Below is a small trained network, with its code and all its weights. Each question gives an input and a target symbol and asks what happens when units are switched off, that is, made to give their printed mean instead of their output.

import numpy as np


def w(rows, s, z=0):
    codes = np.array(rows[::2]) - 128.0
    scale = np.full(codes.shape[1], s)
    scale[-1] = z or s
    return codes * scale


def norm(h):
    return h / np.sqrt((h * h).mean(-1, keepdims=True) + 1e-5)


def f(y):
    return np.maximum(y, 0)


def softmax(a):
    e = np.exp(a - a.max(-1, keepdims=True))
    return e / e.sum(-1, keepdims=True)


def log_softmax(a):
    a = a - a.max(-1, keepdims=True)
    return a - np.log(np.exp(a).sum(-1, keepdims=True))


def net(x, mask):
    ids = ['ΘΛΠαγετ'.index(c) for c in x.split()]
    T = len(ids)
    res = E[ids] + P[:T]
    u = 0
    for l in range(3):
        q, k, v = (norm(res) @ M[l].T for M in (Q, K, V))
        z = softmax(np.where(np.tri(T) > 0, q @ k.T / 3**0.5, -1e9)) @ v
        res = res + np.where(mask[u], z, O[l][:, -1]) @ O[l][:, :-1]
        u += 1
        y = f(norm(res) @ A[l][:, :-1].T + A[l][:, -1])
        res = res + np.where(mask[u : u + 8], y, B[l][:, -1]) @ B[l][:, :-1]
        u += 8
    return log_softmax(norm(res)[-1] @ U[:, :-1].T + U[:, -1])


Q, K, V, O, A, B = {}, {}, {}, {}, {}, {}
E = w([
[165,139,73,179],'Θ',
[74,114,218,103],'Λ',
[149,101,179,251],'Π',
[128,81,142,70],'α',
[85,9,39,157],'γ',
[124,174,103,29],'ε',
[196,154,142,181],'τ',
],0.027)
P = w([
[253,115,86,176],'0',
[120,54,169,195],'1',
[203,123,109,131],'2',
[85,78,154,172],'3',
[162,144,115,105],'4',
[52,79,152,161],'5',
[129,166,121,102],'6',
[3,106,147,160],'7',
[186,144,123,113],'8',
[42,86,143,166],'9',
],0.015)
Q[0] = w([
[63,2,167,104],'L0H1',
[149,176,71,156],'L0H1',
[66,130,97,115],'L0H1',
],0.053)
K[0] = w([
[123,128,110,1],'L0H1',
[80,105,86,185],'L0H1',
[72,167,84,85],'L0H1',
],0.048)
V[0] = w([
[174,47,169,198],'L0H1',
[74,196,81,1],'L0H1',
[117,56,211,153],'L0H1',
],0.0038)
O[0] = w([
[203,136,112,186,253],'L0H1',
[12,116,226,1,82],'L0H1',
[195,99,155,111,215],'L0H1',
],0.0054,0.0012)
A[0] = w([
[114,127,179,78,129],'L0N1',
[163,147,146,52,75],'L0N2',
[130,153,128,67,154],'L0N3',
[149,202,73,4,1],'L0N4',
[177,75,154,36,3],'L0N5',
[78,103,88,65,197],'L0N6',
[130,73,95,123,89],'L0N7',
[184,154,101,57,193],'L0N8',
],0.035,0.0086)
B[0] = w([
[156,142,231,78,212],'L0N1',
[131,148,63,98,183],'L0N2',
[105,131,105,88,179],'L0N3',
[68,255,55,117,182],'L0N4',
[232,73,118,53,244],'L0N5',
[96,80,95,85,250],'L0N6',
[166,123,85,145,193],'L0N7',
[144,185,63,83,204],'L0N8',
],0.047,0.018)
Q[1] = w([
[78,3,187,228],'L1H1',
[126,26,127,232],'L1H1',
[172,121,64,224],'L1H1',
],0.018)
K[1] = w([
[245,178,137,253],'L1H1',
[208,155,123,214],'L1H1',
[102,105,114,125],'L1H1',
],0.028)
V[1] = w([
[69,3,1,172],'L1H1',
[192,45,187,43],'L1H1',
[158,20,95,82],'L1H1',
],0.017)
O[1] = w([
[23,251,38,213,121],'L1H1',
[68,126,161,42,248],'L1H1',
[68,175,127,102,230],'L1H1',
],0.014,0.012)
A[1] = w([
[9,90,232,186,138],'L1N1',
[65,110,160,167,20],'L1N2',
[42,106,129,86,52],'L1N3',
[109,138,192,248,127],'L1N4',
[74,131,161,148,153],'L1N5',
[61,162,118,172,63],'L1N6',
[60,184,125,106,88],'L1N7',
[56,3,102,170,2],'L1N8',
],0.042,0.0066)
B[1] = w([
[55,254,119,212,169],'L1N1',
[82,156,100,169,139],'L1N2',
[200,119,140,128,226],'L1N3',
[238,89,164,183,254],'L1N4',
[122,162,141,141,141],'L1N5',
[80,100,91,107,180],'L1N6',
[178,118,94,94,219],'L1N7',
[49,117,26,104,236],'L1N8',
],0.066,0.0091)
Q[2] = w([
[170,99,191,146],'L2H1',
[107,194,133,113],'L2H1',
[82,2,161,226],'L2H1',
],0.05)
K[2] = w([
[163,88,173,209],'L2H1',
[124,208,125,91],'L2H1',
[226,25,21,255],'L2H1',
],0.037)
V[2] = w([
[164,160,93,149],'L2H1',
[90,99,96,90],'L2H1',
[254,149,118,203],'L2H1',
],0.02)
O[2] = w([
[135,159,180,145,204],'L2H1',
[166,154,118,101,172],'L2H1',
[4,203,208,179,254],'L2H1',
],0.014,0.0032)
A[2] = w([
[77,104,130,83,156],'L2N1',
[81,153,107,105,142],'L2N2',
[44,78,95,115,111],'L2N3',
[81,167,221,129,6],'L2N4',
[109,3,193,73,44],'L2N5',
[169,95,116,158,108],'L2N6',
[101,62,109,180,38],'L2N7',
[87,92,127,36,177],'L2N8',
],0.053,0.011)
B[2] = w([
[152,103,106,164,173],'L2N1',
[130,100,138,164,162],'L2N2',
[197,66,88,133,160],'L2N3',
[171,202,191,80,142],'L2N4',
[2,98,202,158,189],'L2N5',
[108,129,92,83,156],'L2N6',
[98,176,102,55,147],'L2N7',
[124,45,204,137,252],'L2N8',
],0.078,0.036)
U = w([
[206,112,174,181,100],'Θ',
[69,171,87,82,186],'Λ',
[176,78,169,2,2],'Π',
[46,93,199,142,177],'α',
[126,199,201,98,145],'γ',
[89,160,116,191,196],'ε',
[97,39,51,171,78],'τ',
],0.014,0.0079)

Each question gives the input, a string of symbols that net reads in full, and the target symbol t.
The units are the heads (3 rows each of Q, K, V and O) and the neurons (one row each of A and B). Each row of codes is followed by its name. A weight is (code - 128) times the scale printed after its matrix; where a second scale follows, it is the last column's (O, A, B and U).
mask holds one flag per unit, layer by layer, with each layer's heads first. A switched-off unit (its flag False) gives its mean, the last column of its rows in O or B, instead of its output. The means were averaged over made-up inputs and are rounded, as every weight is.
A unit's drop is (log p(t) with every unit on - log p(t) with that unit switched off) / (log p(t) with every unit on - log p(t) with every unit switched off).
The circuit of an input: a set's keep is (log p(t) with only the set's units on - log p(t) with every unit switched off) / (log p(t) with every unit on - log p(t) with every unit switched off). Starting from the 12 units with the biggest drops (on a tie, the unit counted first), units are removed one at a time, each time the one whose removal leaves the highest keep (on an exact tie, the one counted first), for as long as the keep stays at least 0.8.
units of the circuit, in order: the units of the circuit, biggest drop first
unit that matters most: the unit with the biggest drop
k most important neurons: the k neurons with the biggest drops, biggest first
top k neurons in layer l: the k neurons of layer l with the biggest drops, biggest first
drop when u is switched off: that unit's drop, to one decimal
input α Π α Π α Π α ε τ, target Λ: unit that matters most => L2N8
input Θ α Θ τ γ α γ τ τ, target τ: units of the circuit, in order => [L1H1; L0N5; L0N1; L2N5]
input Θ Θ τ, target γ: 2 most important neurons => [L1N8; L0N6]
input τ γ α Θ α γ Θ Π, target ε: 3 most important neurons => [L0N5; L0N1; L0N8]
input α α τ α Θ α α α α Λ, target γ: 3 most important neurons => [L0N5; L1N1; L0N1]
input τ γ Θ α α γ Θ, target τ: top 4 neurons in layer 0 => [L0N5; L0N1; L0N6; L0N8]
input Θ α τ α Π, target Θ: 4 most important neurons => [L0N2; L0N5; L0N6; L0N1]
input γ τ γ Θ, target Λ: 3 most important neurons => [L0N5; L0N8; L0N6]
input Θ Π α α Π, target Θ: 2 most important neurons => [L0N2; L0N5]
input τ τ ε α α τ, target Θ: 3 most important neurons => [L0N3; L0N5; L0N6]
input Λ ε Π α Θ α α Λ τ τ, target Θ: 4 most important neurons => [L0N3; L0N2; L0N5; L0N7]
input τ Λ Θ γ τ, target τ: 2 most important neurons => [L0N6; L0N5]
input τ α α Λ α γ, target τ: 2 most important neurons => [L0N1; L1N8]
input α ε γ, target τ: 2 most important neurons => [L1N8; L0N1]
input Θ α Π Π, target ε: unit that matters most => L0N8
input α α α γ Θ ε τ, target Λ: top 2 neurons in layer 2 => [L2N8; L2N5]
input τ Θ τ, target γ: 2 most important neurons => [L1N8; L0N6]
input Π α α Λ, target γ: top 2 neurons in layer 0 => [L0N5; L0N8]
input α τ α γ ε, target Λ: drop when L0N4 is switched off => 0.3
input Λ τ ε, target Λ: drop when L0N4 is switched off => 0.4
input Θ α τ Θ, target Λ: drop when L2N8 is switched off => 0.3
